Each row has a name. Each question is about the rows just above it.

Fudok: [ 69 -53 -53 -53 -53  68 -53  69  69 -53 -53 -54  67 -53 -53 -53  69  68
  68 -53  71  68 -53 -53 -53  68  68 -53 -53  68  69 -53  69 -53 -53  68
 -53 -53 -53 -53  68  69 -53  68  70]
ren: [-15  30  31  31  31 -15  31 -15 -15  31  31  30 -16  31  31  31 -16 -15
 -15  31 -14 -15 -13  31  31 -15 -15  31  31 -15 -14  31 -16  30  31 -15
  31  30  31  30 -15 -15  31 -15 -14]
Nore: [-15  30  31  31  31 -15  31 -15 -15  31  31  30 -16  31  31  31 -16 -15
 -15  31 -14 -15  31  31  31 -15 -15  31  31 -15 -14  31 -16  30  31 -15
  31  30  31  30 -15 -15  31 -15 -14]
zap: [ -97  102  102  102  102  -97  108  -97  -97  102  102  102  -98  102
  102  102  -98  -97  -97  102 -114  -97  102  102  102  -97  -97  102
  102  -97  -96  108  -98  102  102  -97  102  102  102  102  -97  -97
  102  -97  -96]
Pur: [ 34 -32 -32 -32 -32  34 -32  34  34 -32 -32 -32  34 -32 -32 -32  35  34
  34 -32  34  34 -32 -32 -32  34  34 -32 -32  34  34 -32  35 -32 -32  34
 -32 -32 -32 -32  34  34 -32  34  34]
Nel: [ 69 -69 -69 -69 -69  69 -69  69  69 -69 -69 -69  68 -69 -69 -69  66  69
  69 -69  67  69 -69 -69 -69  69  69 -69 -69  69  69 -69  66 -69 -69  69
 -69 -69 -69 -69  69  69 -69  69  68]
rufuv: [-40  61  61  61  61 -41  61 -39 -39  61  61  61 -40  61  61  61 -34 -41
 -41  61 -35 -41  61  61  61 -41 -40  61  61 -40 -39  61 -34  61  61 -41
  61  61  61  61 -41 -39  61 -41 -37]
bulo: [-97 102 102 102 102 -97 102 -97 -97 102 102 102 -98 102 102 102 -98 -97
 -97 102 -96 -97 102 102 102 -97 -97 102 102 -97 -96 102 -98 102 102 -97
 102 102 102 102 -97 -97 102 -97 -96]
Div: [  94  -69  -69  -69  -69   69  -69   69   69  -69  -69  -69   68  -69
  -69  -69   66   69   69  -69   67   69  -69  -69  -69   69   69  -69
  -69   69   69  -69   66  -69 -103   69  -69  -69  -69  -69   69   69
  -69   69   68]
Does one of the named rows hold [-69 -69] side by side, in this order?
yes
Is [ 30 -16  31  31  31] printed in one of the named rows, side by side and in this order?
yes
Does one of the named rows hold [ 66 -69 -69] side by side, in this order?
yes
Among the named rows, does one hold [-69  69  69 -69] next to each other, in this order?
yes
Does one of the named rows hold [-53  68] side by side, in this order?
yes

